Below is a small trained network, with its code and all its weights. Each question gives an input and a target symbol and asks what happens when units are switched off, that is, made to give their printed mean instead of their output.

import numpy as np


def w(rows, s, z=0):
    codes = np.array(rows[::2]) - 128.0
    scale = np.full(codes.shape[1], s)
    scale[-1] = z or s
    return codes * scale


def norm(h):
    return h / np.sqrt((h * h).mean(-1, keepdims=True) + 1e-5)


def f(y):
    return np.maximum(y, 0)


def softmax(a):
    e = np.exp(a - a.max(-1, keepdims=True))
    return e / e.sum(-1, keepdims=True)


def log_softmax(a):
    a = a - a.max(-1, keepdims=True)
    return a - np.log(np.exp(a).sum(-1, keepdims=True))


def net(x, mask):
    ids = ['αβζηλμξσφω'.index(c) for c in x.split()]
    T = len(ids)
    res = E[ids] + P[:T]
    q, k, v = (norm(res) @ M[0].T for M in (Q, K, V))
    z = softmax(np.where(np.tri(T) > 0, q @ k.T / 4**0.5, -1e9)) @ v
    res = res + np.where(mask[0], z, O[0][:, -1]) @ O[0][:, :-1]
    y = f(norm(res) @ A[0][:, :-1].T + A[0][:, -1])
    res = res + np.where(mask[1:9], y, B[0][:, -1]) @ B[0][:, :-1]
    return log_softmax(norm(res)[-1] @ U[:, :-1].T + U[:, -1])


Q, K, V, O, A, B = {}, {}, {}, {}, {}, {}
E = w([
[98,121,79,150,122,151,101,85,111,145,58,181],'α',
[146,110,91,108,147,121,131,130,90,136,117,157],'β',
[111,114,147,106,135,140,109,51,97,116,107,144],'ζ',
[124,85,95,61,131,132,116,138,128,87,157,207],'η',
[171,122,218,154,105,249,87,89,120,146,37,150],'λ',
[152,126,63,119,110,135,161,140,153,113,96,191],'μ',
[135,37,58,209,224,146,110,100,144,61,73,146],'ξ',
[180,52,124,67,113,118,89,127,202,188,126,132],'σ',
[112,159,141,73,233,134,70,182,89,121,119,115],'φ',
[89,82,184,95,165,198,208,162,181,113,131,108],'ω',
],0.02)
P = w([
[175,114,153,130,94,186,77,173,146,110,184,1],'0',
[178,141,167,120,97,71,131,152,64,80,147,136],'1',
[149,146,164,113,105,104,122,128,104,127,149,172],'2',
[116,120,173,82,125,111,110,114,90,134,152,167],'3',
[101,116,163,84,132,103,114,111,114,138,106,151],'4',
[109,130,131,96,130,125,133,119,122,150,106,154],'5',
[95,113,138,81,144,125,104,133,115,156,93,136],'6',
[98,115,159,64,157,128,122,113,110,145,84,111],'7',
[98,134,117,65,134,153,113,112,157,126,89,164],'8',
[125,121,113,83,178,129,125,133,124,151,81,111],'9',
[130,129,119,75,177,147,116,135,126,155,105,110],'10',
[129,134,117,71,185,144,118,112,139,131,88,103],'11',
[138,136,142,66,198,145,116,127,130,152,120,131],'12',
],0.0095)
Q[0] = w([
[89,147,88,166,139,124,109,103,170,190,213,111],'h1',
[86,150,98,86,78,112,154,101,66,120,103,119],'h1',
[152,149,153,178,135,115,119,140,137,86,148,80],'h1',
[150,120,135,67,255,216,116,114,191,158,65,150],'h1',
],0.0099)
K[0] = w([
[133,189,121,123,72,50,186,116,91,106,162,146],'h1',
[140,60,140,94,185,133,157,115,175,158,80,131],'h1',
[101,129,164,194,109,102,95,178,148,134,175,148],'h1',
[135,121,48,102,99,254,66,118,161,80,173,21],'h1',
],0.0081)
V[0] = w([
[202,83,11,76,58,93,220,69,84,77,107,188],'h1',
[55,106,155,176,197,165,130,111,163,4,128,188],'h1',
[91,176,78,104,131,53,13,2,50,46,185,43],'h1',
[135,212,72,241,86,160,143,88,96,134,68,77],'h1',
],0.0098)
O[0] = w([
[143,62,165,128,47,67,97,100,121,24,131,64,60],'h1',
[43,121,150,193,160,155,94,89,110,95,219,175,182],'h1',
[145,186,46,59,153,168,89,32,164,2,161,79,147],'h1',
[169,87,75,128,92,175,180,50,12,101,115,119,2],'h1',
],0.0091,0.0064)
A[0] = w([
[118,106,107,30,97,75,183,119,96,121,38,113,103],'n1',
[199,86,113,60,133,208,143,134,55,155,90,190,149],'n2',
[193,99,145,75,150,146,180,152,170,71,140,63,49],'n3',
[113,67,211,204,190,136,187,170,137,168,154,150,213],'n4',
[98,243,68,73,185,127,120,94,143,148,128,158,253],'n5',
[187,85,112,19,142,101,97,91,162,212,89,123,210],'n6',
[121,63,60,91,117,209,121,51,60,125,176,88,129],'n7',
[139,49,168,167,244,169,112,113,123,60,158,197,80],'n8',
],0.011,0.002)
B[0] = w([
[105,177,155,167,206,131,164,180,87,114,147,191,168],'n1',
[100,193,136,101,65,149,7,182,115,95,97,125,188],'n2',
[43,158,128,147,98,170,141,80,123,138,161,83,159],'n3',
[148,126,87,116,74,197,158,69,143,110,242,111,220],'n4',
[167,95,214,168,128,85,123,170,64,132,199,179,248],'n5',
[148,132,92,165,112,46,187,67,130,175,71,166,202],'n6',
[151,72,114,76,167,104,179,181,186,163,137,164,199],'n7',
[119,138,82,221,89,113,102,114,117,175,35,164,230],'n8',
],0.012,0.013)
U = w([
[153,68,79,56,161,152,90,217,98,122,50,113,239],'α',
[101,208,110,147,142,85,149,86,73,108,88,99,120],'β',
[219,101,115,120,204,132,102,58,126,70,186,121,30],'ζ',
[76,128,132,144,114,81,28,151,192,99,148,102,56],'η',
[180,184,169,126,48,197,55,109,93,162,80,174,146],'λ',
[172,44,181,168,65,114,166,170,76,83,125,99,91],'μ',
[131,50,52,254,181,138,117,129,110,123,96,169,146],'ξ',
[202,87,136,81,94,54,141,126,178,242,99,158,42],'σ',
[120,138,177,156,211,83,88,226,39,168,170,169,249],'φ',
[24,118,145,133,151,209,207,151,143,168,197,148,132],'ω',
],0.0068,0.0011)

Each question gives the input, a string of symbols that net reads in full, and the target symbol t.
The units are the heads (4 rows each of Q, K, V and O) and the neurons (one row each of A and B). Each row of codes is followed by its name. A weight is (code - 128) times the scale printed after its matrix; where a second scale follows, it is the last column's (O, A, B and U).
mask holds one flag per unit, heads first, then neurons. A switched-off unit (its flag False) gives its mean, the last column of its rows in O or B, instead of its output. The means were averaged over made-up inputs and are rounded, as every weight is.
A unit's drop is (log p(t) with every unit on - log p(t) with that unit switched off) / (log p(t) with every unit on - log p(t) with every unit switched off).
The circuit of an input: a set's keep is (log p(t) with only the set's units on - log p(t) with every unit switched off) / (log p(t) with every unit on - log p(t) with every unit switched off). Starting from all 9 units, units are removed one at a time, each time the one whose removal leaves the highest keep (on an exact tie, the one counted first), for as long as the keep stays at least 0.8.
circuit, biggest first: the units of the circuit, biggest drop first
k most important neurons: the k neurons with the biggest drops, biggest first
drop when u is switched off: that unit's drop, to one decimal
input σ η η, target σ: circuit, biggest first	h1, n6
input μ β α ξ, target μ: circuit, biggest first	h1
input φ ξ ξ ζ, target ξ: circuit, biggest first	n8, h1
input ω ξ σ β φ ξ ω α ξ α, target ω: circuit, biggest first	h1, n4
input φ λ φ φ ζ ζ β λ, target φ: circuit, biggest first	h1, n5
input ξ β ω μ σ, target ξ: circuit, biggest first	h1, n8
input φ φ α, target φ: 3 most important neurons	n5, n4, n8
input β ω η β λ φ β η ω, target β: circuit, biggest first	h1, n6, n3
input β ζ ω α σ, target β: circuit, biggest first	h1, n3, n1, n5
input η μ ζ ξ φ η η α ω η, target η: circuit, biggest first	h1, n5
input α α φ η ξ, target α: circuit, biggest first	h1, n7, n2
input ξ λ η β σ η, target ξ: 3 most important neurons	n8, n2, n5
input λ β α φ μ ξ μ φ σ μ, target λ: 3 most important neurons	n2, n7, n4
input λ λ ξ, target λ: most important neuron	n2
input β ω η ξ, target β: 2 most important neurons	n3, n5
input α σ ζ ξ α μ, target α: 2 most important neurons	n7, n2
input σ σ φ ω η η ξ ζ ζ η λ α, target σ: 2 most important neurons	n6, n8
input φ μ β ξ η ξ η μ σ β μ, target φ: 2 most important neurons	n5, n8
input ω φ φ λ, target ω: 2 most important neurons	n4, n5
input φ ξ ζ μ σ, target φ: 2 most important neurons	n5, n4
input ζ φ μ η φ η λ φ σ φ ξ λ, target ζ: most important neuron	n7
input μ η ω η φ ζ, target μ: drop when n6 is switched off	0.0
input μ ω μ, target μ: drop when n7 is switched off	0.1
input σ φ α μ φ λ η, target σ: drop when n6 is switched off	0.6
input η φ η η η φ α ξ σ ζ, target η: drop when h1 is switched off	1.1
